Below are the code and all the weights of a small trained network. Each question names an input and a class and asks about switching units off, where a switched-off unit gives its printed mean instead of its output.

import numpy as np


def w(rows, s, z=0):
    codes = np.array(rows[::2]) - 128.0
    scale = np.full(codes.shape[1], s)
    scale[-1] = z or s
    return codes * scale


def norm(h):
    return h / np.sqrt((h * h).mean(-1, keepdims=True) + 1e-5)


def f(y):
    return np.maximum(y, 0)


def log_softmax(a):
    a = a - a.max(-1, keepdims=True)
    return a - np.log(np.exp(a).sum(-1, keepdims=True))


def net(x, mask):
    res = np.array(x, float).reshape(1, 6) / 4 @ E
    u = 0
    for l in range(3):
        y = f(norm(res) @ A[l][:, :-1].T + A[l][:, -1])
        res = res + np.where(mask[u : u + 3], y, B[l][:, -1]) @ B[l][:, :-1]
        u += 3
    return log_softmax(norm(res)[-1] @ U[:, :-1].T + U[:, -1])


A, B = {}, {}
E = w([
[186,155,102,156,151,142,239,186,205,90],'x0',
[157,122,79,130,90,84,90,216,172,70],'x1',
[42,147,97,124,145,142,99,175,255,140],'x2',
[159,175,44,148,102,23,76,207,157,198],'x3',
[103,223,121,139,94,107,209,137,117,95],'x4',
[168,83,223,99,112,36,166,97,81,89],'x5',
],0.0068)
A[0] = w([
[155,12,27,27,229,154,187,165,212,178,165],'L0N1',
[49,84,139,49,33,10,159,85,168,48,4],'L0N2',
[191,195,177,158,195,252,134,177,230,5,78],'L0N3',
],0.0032,0.0029)
B[0] = w([
[46,101,29,125,210,126,153,201,48,72,248],'L0N1',
[159,68,194,47,3,128,201,79,125,42,184],'L0N2',
[115,1,11,165,35,167,137,156,185,143,254],'L0N3',
],0.007,0.0022)
A[1] = w([
[68,140,106,116,165,133,93,87,105,169,233],'L1N1',
[190,150,103,149,142,130,162,229,204,190,198],'L1N2',
[130,134,135,138,97,175,25,102,191,253,249],'L1N3',
],0.0057,0.0016)
B[1] = w([
[132,157,55,143,101,59,104,121,71,96,213],'L1N1',
[111,219,99,139,137,122,165,174,179,227,254],'L1N2',
[117,249,99,58,94,113,189,174,87,56,222],'L1N3',
],0.011,0.0042)
A[2] = w([
[253,154,118,70,40,11,182,150,183,201,255],'L2N1',
[136,122,243,73,179,94,171,12,22,69,116],'L2N2',
[102,82,79,165,131,136,139,94,229,202,79],'L2N3',
],0.0055,0.0033)
B[2] = w([
[90,190,87,78,138,155,138,157,35,139,254],'L2N1',
[252,104,199,130,65,114,69,147,103,97,227],'L2N2',
[136,85,161,119,164,142,116,76,122,128,156],'L2N3',
],0.011,0.0083)
U = w([
[124,41,100,151,156,191,156,117,254,132,65],'0',
[238,91,197,99,71,124,82,88,86,82,161],'1',
[86,213,21,104,126,85,83,212,139,121,223],'2',
[60,98,182,160,163,143,58,10,198,120,2],'3',
],0.01,0.004)

Each question gives the input, the list of numbers given to net, and the class t.
The units are the neurons (one row each of A and B). Each row of codes is followed by its name. A weight is (code - 128) times the scale printed after its matrix; where a second scale follows, it is the last column's (A, B and U).
mask holds one flag per neuron, layer by layer. A switched-off neuron (its flag False) gives its mean, the last column of its row in B, instead of its output. The means were averaged over made-up inputs and are rounded, as every weight is.
A unit's drop is (log p(t) with every unit on - log p(t) with that unit switched off) / (log p(t) with every unit on - log p(t) with every unit switched off).
The circuit of an input: a set's keep is (log p(t) with only the set's units on - log p(t) with every unit switched off) / (log p(t) with every unit on - log p(t) with every unit switched off). Starting from all 9 units, units are removed one at a time, each time the one whose removal leaves the highest keep (on an exact tie, the one counted first), for as long as the keep stays at least 0.8.
units of the circuit, in order: the units of the circuit, biggest drop first
k most important neurons: the k neurons with the biggest drops, biggest first
top k neurons in layer l: the k neurons of layer l with the biggest drops, biggest first
drop of u: that unit's drop, to one decimal
input [7,7,6,-8,-4,-7], class 0: units of the circuit, in order	(L2N1)
input [-7,8,-7,0,8,-2], class 1: 2 most important neurons	(L1N2 L0N3)
input [1,2,-3,-8,3,-6], class 0: 3 most important neurons	(L0N3 L2N2 L2N1)
input [8,-1,-2,-4,-1,4], class 0: 2 most important neurons	(L0N3 L2N2)
input [0,7,3,-4,-4,-3], class 0: top 2 neurons in layer 0	(L0N1 L0N3)
input [6,-1,5,-8,6,-8], class 0: units of the circuit, in order	(L2N1 L1N3)
input [8,4,1,-1,-3,8], class 2: 2 most important neurons	(L2N1 L2N2)
input [-6,-5,3,-4,6,-1], class 1: 3 most important neurons	(L1N2 L2N2 L2N1)
input [8,-8,8,0,5,2], class 0: 3 most important neurons	(L1N3 L2N3 L1N1)
input [4,1,-4,-6,7,-5], class 0: 2 most important neurons	(L2N1 L1N3)
input [5,2,8,-5,-4,-4], class 0: 2 most important neurons	(L2N1 L2N3)
input [7,1,3,-7,8,-2], class 0: drop of L1N3	0.2
input [5,5,-6,0,-7,2], class 2: drop of L2N2	0.3
input [3,-2,0,-4,-3,-4], class 0: drop of L0N3	0.1
input [2,2,-3,-5,-6,-6], class 0: most important neuron	(L2N1)
